Here is a tiny trained network, its code and every weight. The questions are about switching its units off for an input and a class, where a switched-off unit gives its printed mean instead of its output.

import numpy as np


def w(rows, s, z=0):
    codes = np.array(rows[::2]) - 128.0
    scale = np.full(codes.shape[1], s)
    scale[-1] = z or s
    return codes * scale


def f(y):
    return np.maximum(y, 0)


def log_softmax(a):
    a = a - a.max(-1, keepdims=True)
    return a - np.log(np.exp(a).sum(-1, keepdims=True))


def net(x, mask):
    res = np.array(x, float).reshape(1, 4) / 4 @ E
    y = f(res @ A[0][:, :-1].T + A[0][:, -1])
    res = res + np.where(mask, y, B[0][:, -1]) @ B[0][:, :-1]
    return log_softmax(res[-1] @ U[:, :-1].T + U[:, -1])


A, B = {}, {}
E = w([
[206,47,67,209,176,164,205,58],'x0',
[94,166,121,111,236,102,119,214],'x1',
[65,91,179,220,56,192,238,218],'x2',
[7,2,70,129,194,211,93,197],'x3',
],0.0083)
A[0] = w([
[120,137,91,90,144,116,73,61,27],'n1',
[149,52,96,197,107,186,141,112,20],'n2',
[112,61,104,101,93,65,186,131,107],'n3',
[103,29,97,212,96,195,206,143,223],'n4',
[139,47,40,194,251,167,161,148,161],'n5',
[138,170,146,80,94,60,119,159,55],'n6',
[102,128,75,26,206,120,13,92,209],'n7',
[121,87,58,43,174,152,2,109,150],'n8',
[71,63,137,207,102,177,138,184,219],'n9',
[122,83,55,110,195,105,96,147,54],'n10',
[111,182,155,50,167,100,62,177,255],'n11',
[36,125,172,94,101,179,121,237,99],'n12',
[188,190,199,131,55,111,174,42,200],'n13',
[95,62,151,217,154,210,251,130,134],'n14',
[71,206,196,111,152,87,53,227,172],'n15',
],0.0089,0.0042)
B[0] = w([
[134,72,68,186,178,168,155,80,165],'n1',
[69,170,42,114,107,191,46,89,183],'n2',
[83,174,154,156,106,149,82,110,145],'n3',
[113,82,53,176,141,230,107,151,249],'n4',
[140,161,116,254,222,193,173,177,231],'n5',
[103,138,83,155,158,193,100,90,172],'n6',
[151,182,38,82,201,153,22,75,233],'n7',
[211,156,18,81,116,125,37,32,208],'n8',
[94,73,87,190,162,203,123,203,226],'n9',
[175,206,98,139,152,96,80,81,170],'n10',
[107,183,79,157,119,116,36,151,226],'n11',
[46,127,210,98,127,153,148,231,212],'n12',
[207,194,171,197,119,67,131,52,224],'n13',
[132,149,86,223,119,204,125,74,240],'n14',
[43,151,95,93,145,147,52,193,229],'n15',
],0.009,0.015)
U = w([
[199,39,229,4,205,53,227,107,1],'0',
[128,134,138,214,159,189,196,188,174],'1',
[170,165,56,139,111,153,68,50,167],'2',
[180,122,148,106,205,40,146,77,12],'3',
[206,176,238,149,80,35,189,45,116],'4',
[42,40,134,96,85,174,112,201,140],'5',
[64,202,150,56,140,93,72,201,172],'6',
],0.011,0.0089)

Each question gives the input, the list of numbers given to net, and the class t.
The units are the neurons (one row each of A and B). Each row of codes is followed by its name. A weight is (code - 128) times the scale printed after its matrix; where a second scale follows, it is the last column's (A, B and U).
mask holds one flag per neuron, in row order. A switched-off neuron (its flag False) gives its mean, the last column of its row in B, instead of its output. The means were averaged over made-up inputs and are rounded, as every weight is.
A unit's drop is (log p(t) with every unit on - log p(t) with that unit switched off) / (log p(t) with every unit on - log p(t) with every unit switched off).
The circuit of an input: a set's keep is (log p(t) with only the set's units on - log p(t) with every unit switched off) / (log p(t) with every unit on - log p(t) with every unit switched off). Starting from the 12 units with the biggest drops (on a tie, the unit counted first), units are removed one at a time, each time the one whose removal leaves the highest keep (on an exact tie, the one counted first), for as long as the keep stays at least 0.8.
circuit, biggest first: the units of the circuit, biggest drop first
unit that matters most: the unit with the biggest drop
k most important neurons: the k neurons with the biggest drops, biggest first
drop when u is switched off: that unit's drop, to one decimal
input [-7,2,3,7], class 5: circuit, biggest first -> n12
input [-7,-8,-1,6], class 6: circuit, biggest first -> n12, n14
input [-5,7,-4,-1], class 6: 2 most important neurons -> n15, n14
input [-8,5,-5,4], class 6: 3 most important neurons -> n15, n12, n14
input [-6,7,-3,6], class 6: 2 most important neurons -> n12, n15
input [-4,-7,8,8], class 5: 4 most important neurons -> n12, n13, n2, n5
input [-4,8,7,7], class 5: 3 most important neurons -> n12, n15, n13
input [3,0,7,-5], class 1: 2 most important neurons -> n8, n7
input [6,5,-2,-4], class 1: 3 most important neurons -> n8, n7, n5
input [-5,-6,8,7], class 5: 3 most important neurons -> n12, n5, n13
input [-6,3,3,0], class 6: drop when n10 is switched off -> 0.0
input [-6,5,8,-4], class 6: drop when n4 is switched off -> 0.1
input [6,8,2,-7], class 4: drop when n4 is switched off -> 0.1
input [-3,-6,4,1], class 1: unit that matters most -> n15
